[[133 128 136 123 146 135 141 135 127 139 128]
 [139 114 141 142 139 130 141 124 137 150 115]
 [131 129 136 126 114 140 123 119 119 112 124]]
=>
[[131 129 136 126 114 140 123 119 119 112 124]
 [133 128 136 123 146 135 141 135 127 139 128]
 [139 114 141 142 139 130 141 124 137 150 115]]

[[124 141 139 140 142 133 132]
 [140 121 128 125 123 112 114]
 [119 145 147 146 147 113 114]
 [145 119 116 117 117 151 150]
 [124 140 142 141 141 118 119]
 [138 125 125 125 125 134 135]
 [133 129 133 131 131 121 122]
 [122 145 138 141 144 152 149]
 [115 153 144 148 152 152 149]
 [150 112 116 114 112 125 127]
 [119 145 146 146 147 121 121]
 [136 128 128 128 128 132 132]]
=>
[[136 128 128 128 128 132 132]
 [124 141 139 140 142 133 132]
 [140 121 128 125 123 112 114]
 [119 145 147 146 147 113 114]
 [145 119 116 117 117 151 150]
 [124 140 142 141 141 118 119]
 [138 125 125 125 125 134 135]
 [133 129 133 131 131 121 122]
 [122 145 138 141 144 152 149]
 [115 153 144 148 152 152 149]
 [150 112 116 114 112 125 127]
 [119 145 146 146 147 121 121]]

[[103 125 123 129 123 120]
 [104 125 124 128 123 117]
 [110 125 128 126 128 110]
 [103 125 123 129 122 119]
 [103 125 123 129 123 120]
 [109 125 129 127 129 110]
 [107 125 128 127 127 111]
 [111 126 129 126 129 110]]
=>
[[111 126 129 126 129 110]
 [103 125 123 129 123 120]
 [104 125 124 128 123 117]
 [110 125 128 126 128 110]
 [103 125 123 129 122 119]
 [103 125 123 129 123 120]
 [109 125 129 127 129 110]
 [107 125 128 127 127 111]]

[[133 146 133 146 147 129 134]
 [133 128 134 128 128 130 133]
 [120 135 119 132 132 145 119]
 [124 134 124 132 133 140 124]
 [131 118 132 117 117 133 131]
 [140 140 140 142 143 122 141]
 [151 115 153 119 119 111 152]
 [150 113 153 117 116 112 152]]
=>
[[150 113 153 117 116 112 152]
 [133 146 133 146 147 129 134]
 [133 128 134 128 128 130 133]
 [120 135 119 132 132 145 119]
 [124 134 124 132 133 140 124]
 [131 118 132 117 117 133 131]
 [140 140 140 142 143 122 141]
 [151 115 153 119 119 111 152]]

[[140 128 131 139 120 119 117 124]
 [126 149 145 131 143 130 132 129]
 [126 138 141 135 134 133 129 134]
 [135 120 128 141 117 122 119 127]
 [119 140 141 131 143 133 137 131]
 [120 122 117 110 126 142 134 139]
 [118 137 138 128 143 132 138 128]
 [121 132 129 117 133 142 133 140]
 [133 114 123 136 115 123 121 128]]
=>
[[133 114 123 136 115 123 121 128]
 [140 128 131 139 120 119 117 124]
 [126 149 145 131 143 130 132 129]
 [126 138 141 135 134 133 129 134]
 [135 120 128 141 117 122 119 127]
 [119 140 141 131 143 133 137 131]
 [120 122 117 110 126 142 134 139]
 [118 137 138 128 143 132 138 128]
 [121 132 129 117 133 142 133 140]]

[[120 152 122 151 116 115]
 [126 125 120 126 138 139]
 [111 126 108 124 140 145]
 [129 122 129 123 137 141]]
=>
[[129 122 129 123 137 141]
 [120 152 122 151 116 115]
 [126 125 120 126 138 139]
 [111 126 108 124 140 145]]

[[125 130 151 131 134 125]
 [126 129 144 127 133 123]
 [120 131 141 129 124 119]
 [112 131 137 131 129 125]
 [127 128 144 133 137 118]
 [124 126 150 134 128 119]
 [127 125 148 132 136 124]
 [119 130 140 132 127 118]
 [115 129 143 136 126 117]
 [130 133 147 138 135 121]
 [128 129 151 135 128 121]]
=>
[[128 129 151 135 128 121]
 [125 130 151 131 134 125]
 [126 129 144 127 133 123]
 [120 131 141 129 124 119]
 [112 131 137 131 129 125]
 [127 128 144 133 137 118]
 [124 126 150 134 128 119]
 [127 125 148 132 136 124]
 [119 130 140 132 127 118]
 [115 129 143 136 126 117]
 [130 133 147 138 135 121]]

[[115 112 121 136 114 117]
 [139 129 124 139 118 127]
 [141 128 115 136 113 114]
 [117 111 122 135 113 117]
 [142 132 141 123 135 148]
 [114 135 131 119 110 101]
 [138 135 137 117 124 128]]
=>
[[138 135 137 117 124 128]
 [115 112 121 136 114 117]
 [139 129 124 139 118 127]
 [141 128 115 136 113 114]
 [117 111 122 135 113 117]
 [142 132 141 123 135 148]
 [114 135 131 119 110 101]]

[[155 140 125 132 133 134 126]
 [108 115 128 119 142 131 148]
 [113 118 119 109 131 112 135]
 [129 131 147 114 114 114 121]
 [133 114 110 122 132 124 133]
 [149 152 129 142 147 128 154]]
=>
[[149 152 129 142 147 128 154]
 [155 140 125 132 133 134 126]
 [108 115 128 119 142 131 148]
 [113 118 119 109 131 112 135]
 [129 131 147 114 114 114 121]
 [133 114 110 122 132 124 133]]
